Below is a small trained network, with its code and all its weights. Each question gives an input and a class and asks what happens when units are switched off, that is, made to give their printed mean instead of their output.

import numpy as np


def w(rows, s, z=0):
    codes = np.array(rows[::2]) - 128.0
    scale = np.full(codes.shape[1], s)
    scale[-1] = z or s
    return codes * scale


def f(y):
    return np.maximum(y, 0)


def log_softmax(a):
    a = a - a.max(-1, keepdims=True)
    return a - np.log(np.exp(a).sum(-1, keepdims=True))


def net(x, mask):
    res = np.array(x, float).reshape(1, 5) / 4 @ E
    y = f(res @ A[0][:, :-1].T + A[0][:, -1])
    res = res + np.where(mask, y, B[0][:, -1]) @ B[0][:, :-1]
    return log_softmax(res[-1] @ U[:, :-1].T + U[:, -1])


A, B = {}, {}
E = w([
[102,120,159,169,94,233,150,137],'x0',
[80,108,102,115,202,195,64,54],'x1',
[169,180,87,253,107,202,152,138],'x2',
[168,134,188,134,174,169,101,199],'x3',
[168,53,60,150,159,84,159,130],'x4',
],0.0069)
A[0] = w([
[116,141,137,122,117,164,113,102,121],'neuron 1',
[125,133,164,102,101,102,139,148,90],'neuron 2',
[145,93,145,158,136,166,113,154,121],'neuron 3',
[178,55,101,176,201,131,141,187,134],'neuron 4',
[141,117,210,87,173,182,111,203,131],'neuron 5',
[125,125,130,128,110,138,145,105,89],'neuron 6',
[125,144,125,171,130,186,135,104,103],'neuron 7',
[158,120,126,138,87,112,148,156,158],'neuron 8',
[130,140,100,153,130,135,126,88,119],'neuron 9',
[78,37,137,25,107,90,135,73,187],'neuron 10',
[118,199,182,47,165,76,87,152,211],'neuron 11',
[104,96,135,117,70,137,155,127,79],'neuron 12',
[111,131,146,124,77,190,116,116,3],'neuron 13',
[192,103,135,177,37,40,190,238,161],'neuron 14',
[172,61,75,107,185,4,128,126,111],'neuron 15',
[116,95,97,169,80,145,154,126,68],'neuron 16',
[153,122,135,147,142,149,140,140,97],'neuron 17',
[159,171,115,169,199,130,100,151,166],'neuron 18',
[143,100,161,26,167,7,119,152,96],'neuron 19',
[121,129,130,143,131,131,129,110,83],'neuron 20',
],0.013,0.0029)
B[0] = w([
[97,138,118,162,95,90,156,194,150],'neuron 1',
[167,139,130,115,129,76,107,109,157],'neuron 2',
[78,106,117,124,134,175,142,128,159],'neuron 3',
[79,35,87,97,132,128,143,125,186],'neuron 4',
[95,124,114,201,206,197,155,139,192],'neuron 5',
[115,134,129,135,125,97,128,150,135],'neuron 6',
[86,99,127,96,102,94,122,177,171],'neuron 7',
[137,152,141,147,128,150,108,158,169],'neuron 8',
[131,116,129,122,141,38,145,137,152],'neuron 9',
[5,72,69,122,79,165,139,213,229],'neuron 10',
[169,182,170,103,64,45,110,197,205],'neuron 11',
[144,97,154,105,134,78,118,158,147],'neuron 12',
[117,163,76,169,122,138,123,77,153],'neuron 13',
[135,250,183,200,105,172,109,203,251],'neuron 14',
[113,164,65,176,138,33,171,24,230],'neuron 15',
[124,187,143,138,137,124,111,129,158],'neuron 16',
[100,120,108,106,133,152,123,139,148],'neuron 17',
[138,70,162,84,154,90,131,170,171],'neuron 18',
[118,31,129,24,51,131,89,148,238],'neuron 19',
[121,125,133,120,116,109,145,132,133],'neuron 20',
],0.021,0.013)
U = w([
[118,187,99,175,117,96,176,113,126],'0',
[197,142,151,85,171,187,136,63,26],'1',
[207,135,161,95,149,184,101,69,52],'2',
[190,104,120,81,190,88,169,41,5],'3',
[186,213,235,125,106,142,72,187,201],'4',
[106,39,101,1,95,110,111,153,219],'5',
[105,117,133,152,173,217,159,175,130],'6',
],0.0072,0.0025)

Each question gives the input, the list of numbers given to net, and the class t.
The units are the neurons (one row each of A and B). Each row of codes is followed by its name. A weight is (code - 128) times the scale printed after its matrix; where a second scale follows, it is the last column's (A, B and U).
mask holds one flag per neuron, in row order. A switched-off neuron (its flag False) gives its mean, the last column of its row in B, instead of its output. The means were averaged over made-up inputs and are rounded, as every weight is.
A unit's drop is (log p(t) with every unit on - log p(t) with that unit switched off) / (log p(t) with every unit on - log p(t) with every unit switched off).
The circuit of an input: a set's keep is (log p(t) with only the set's units on - log p(t) with every unit switched off) / (log p(t) with every unit on - log p(t) with every unit switched off). Starting from the 12 units with the biggest drops (on a tie, the unit counted first), units are removed one at a time, each time the one whose removal leaves the highest keep (on an exact tie, the one counted first), for as long as the keep stays at least 0.8.
circuit, biggest first: the units of the circuit, biggest drop first
most important unit: the unit with the biggest drop
top k neurons: the k neurons with the biggest drops, biggest first
drop when u is switched off: that unit's drop, to one decimal
input [5,-5,-5,-2,3], class 4: circuit, biggest first -> neuron 14
input [8,-4,5,4,6], class 6: top 2 neurons -> neuron 4; neuron 11
input [6,-1,-3,7,-5], class 6: top 2 neurons -> neuron 5; neuron 15
input [7,8,3,-2,-3], class 0: top 2 neurons -> neuron 19; neuron 13
input [3,-3,3,3,-2], class 6: top 3 neurons -> neuron 11; neuron 5; neuron 3
input [7,1,2,1,-3], class 6: circuit, biggest first -> neuron 15; neuron 11
input [8,4,5,5,6], class 5: top 3 neurons -> neuron 14; neuron 4; neuron 7
input [-6,8,3,5,-4], class 4: top 3 neurons -> neuron 19; neuron 10; neuron 4
input [-7,-6,4,-7,4], class 0: top 2 neurons -> neuron 15; neuron 11
input [4,3,4,-2,-5], class 0: top 2 neurons -> neuron 19; neuron 10
input [3,-4,-6,8,2], class 6: top 3 neurons -> neuron 5; neuron 14; neuron 4
input [0,-3,1,6,0], class 6: top 4 neurons -> neuron 5; neuron 11; neuron 4; neuron 3
input [3,3,1,7,0], class 6: top 2 neurons -> neuron 5; neuron 19
input [-8,-1,2,-8,0], class 0: most important unit -> neuron 15
input [8,-4,-5,-1,-5], class 0: top 4 neurons -> neuron 19; neuron 14; neuron 13; neuron 5
input [-7,-5,1,0,5], class 0: top 2 neurons -> neuron 15; neuron 14
input [1,1,8,6,-8], class 6: top 2 neurons -> neuron 19; neuron 5
input [-8,4,3,1,0], class 3: drop when neuron 10 is switched off -> 0.6
input [2,-2,-3,5,-5], class 4: drop when neuron 4 is switched off -> 0.1
input [-3,-6,2,-2,7], class 0: circuit, biggest first -> neuron 15
input [6,-6,-3,-5,7], class 4: drop when neuron 14 is switched off -> 0.9
input [5,6,-2,7,8], class 6: drop when neuron 19 is switched off -> 2.8
